Below is a small trained network, with its code and all its weights. Each question gives an input and a class and asks what happens when units are switched off, that is, made to give their printed mean instead of their output.

import numpy as np


def w(rows, s, z=0):
    codes = np.array(rows[::2]) - 128.0
    scale = np.full(codes.shape[1], s)
    scale[-1] = z or s
    return codes * scale


def norm(h):
    return h / np.sqrt((h * h).mean(-1, keepdims=True) + 1e-5)


def f(y):
    return np.maximum(y, 0)


def log_softmax(a):
    a = a - a.max(-1, keepdims=True)
    return a - np.log(np.exp(a).sum(-1, keepdims=True))


def net(x, mask):
    res = np.array(x, float).reshape(1, 2) / 4 @ E
    u = 0
    for l in range(4):
        y = f(norm(res) @ A[l][:, :-1].T + A[l][:, -1])
        res = res + np.where(mask[u : u + 4], y, B[l][:, -1]) @ B[l][:, :-1]
        u += 4
    return log_softmax(norm(res)[-1] @ U[:, :-1].T + U[:, -1])


A, B = {}, {}
E = w([
[142,53,89,148,127,245,203,73,162],'x0',
[148,194,13,77,221,135,133,161,151],'x1',
],0.012)
A[0] = w([
[104,143,129,225,122,69,143,145,125,64],'0.n1',
[95,168,157,3,144,118,56,119,63,254],'0.n2',
[202,188,147,167,148,206,176,81,161,130],'0.n3',
[147,70,176,35,147,126,99,144,179,46],'0.n4',
],0.0061,0.0022)
B[0] = w([
[147,138,108,130,145,171,122,25,46,164],'0.n1',
[211,115,153,162,142,143,143,126,173,253],'0.n2',
[247,172,166,139,124,78,103,103,147,210],'0.n3',
[125,111,129,112,112,118,155,178,122,128],'0.n4',
],0.012,0.0053)
A[1] = w([
[78,208,177,49,137,12,13,213,18,5],'1.n1',
[82,143,93,153,79,149,62,157,138,8],'1.n2',
[84,71,40,107,101,255,233,39,128,68],'1.n3',
[136,88,202,154,48,137,149,78,45,100],'1.n4',
],0.0049,0.0016)
B[1] = w([
[248,167,162,239,144,181,83,83,164,198],'1.n1',
[173,47,115,112,154,149,138,87,117,128],'1.n2',
[176,211,202,218,171,82,42,110,207,203],'1.n3',
[81,136,72,88,134,47,125,160,134,254],'1.n4',
],0.011,0.0054)
A[2] = w([
[2,27,252,185,6,170,88,108,38,107],'2.n1',
[143,101,86,199,81,24,45,128,144,252],'2.n2',
[73,9,68,234,151,207,232,7,205,66],'2.n3',
[228,145,115,104,187,130,213,159,138,123],'2.n4',
],0.0058,0.0024)
B[2] = w([
[22,71,11,185,61,112,79,254,84,190],'2.n1',
[142,78,125,82,156,159,186,96,145,254],'2.n2',
[226,185,146,140,194,73,96,99,85,163],'2.n3',
[36,62,157,107,49,136,137,136,107,227],'2.n4',
],0.0093,0.0084)
A[3] = w([
[120,201,35,9,171,188,166,187,121,90],'3.n1',
[105,104,169,2,141,125,207,98,132,210],'3.n2',
[111,207,6,70,186,166,162,178,166,9],'3.n3',
[44,147,83,41,143,134,198,122,107,78],'3.n4',
],0.0085,0.0016)
B[3] = w([
[80,30,41,234,81,60,107,175,88,242],'3.n1',
[73,136,132,10,184,184,123,216,203,211],'3.n2',
[2,81,165,163,15,70,149,142,47,254],'3.n3',
[196,195,176,33,194,144,87,62,190,187],'3.n4',
],0.0094,0.0063)
U = w([
[245,180,176,241,176,103,79,88,175,228],'0',
[28,50,83,196,83,52,122,183,122,206],'1',
[111,101,137,3,184,157,150,177,183,152],'2',
[101,185,145,126,138,186,167,108,42,22],'3',
[91,205,125,110,144,149,137,92,66,41],'4',
[99,154,135,118,137,179,158,100,47,3],'5',
[107,160,142,123,141,173,147,120,53,16],'6',
],0.013,0.0049)

Each question gives the input, the list of numbers given to net, and the class t.
The units are the neurons (one row each of A and B). Each row of codes is followed by its name. A weight is (code - 128) times the scale printed after its matrix; where a second scale follows, it is the last column's (A, B and U).
mask holds one flag per neuron, layer by layer. A switched-off neuron (its flag False) gives its mean, the last column of its row in B, instead of its output. The means were averaged over made-up inputs and are rounded, as every weight is.
A unit's drop is (log p(t) with every unit on - log p(t) with that unit switched off) / (log p(t) with every unit on - log p(t) with every unit switched off).
The circuit of an input: a set's keep is (log p(t) with only the set's units on - log p(t) with every unit switched off) / (log p(t) with every unit on - log p(t) with every unit switched off). Starting from the 12 units with the biggest drops (on a tie, the unit counted first), units are removed one at a time, each time the one whose removal leaves the highest keep (on an exact tie, the one counted first), for as long as the keep stays at least 0.8.
units of the circuit, in order: the units of the circuit, biggest drop first
most important unit: the unit with the biggest drop
top k neurons: the k neurons with the biggest drops, biggest first
k most important neurons of layer l: the k neurons of layer l with the biggest drops, biggest first
drop when u is switched off: that unit's drop, to one decimal
input [7,8], class 1: units of the circuit, in order : [3.n3]
input [-2,1], class 2: top 2 neurons : [0.n2; 1.n1]
input [1,3], class 2: 2 most important neurons of layer 2 : [2.n4; 2.n1]
input [7,7], class 0: top 4 neurons : [1.n3; 1.n4; 2.n1; 2.n3]
input [-3,0], class 2: top 4 neurons : [0.n2; 1.n1; 1.n3; 2.n1]
input [-6,-6], class 0: top 3 neurons : [1.n1; 3.n3; 2.n4]
input [0,-3], class 2: top 2 neurons : [1.n4; 2.n2]
input [-6,6], class 0: top 3 neurons : [1.n1; 1.n4; 2.n1]
input [6,7], class 1: 3 most important neurons of layer 0 : [0.n2; 0.n1; 0.n3]
input [2,3], class 2: top 3 neurons : [2.n4; 0.n3; 2.n1]
input [-3,1], class 2: 2 most important neurons of layer 1 : [1.n1; 1.n3]
input [3,-3], class 2: 2 most important neurons of layer 1 : [1.n4; 1.n1]
input [8,-4], class 0: drop when 0.n2 is switched off : 0.0
input [1,2], class 2: drop when 2.n4 is switched off : 0.3
input [-6,4], class 0: drop when 1.n1 is switched off : 1.2
input [-3,-1], class 2: most important unit : 0.n2
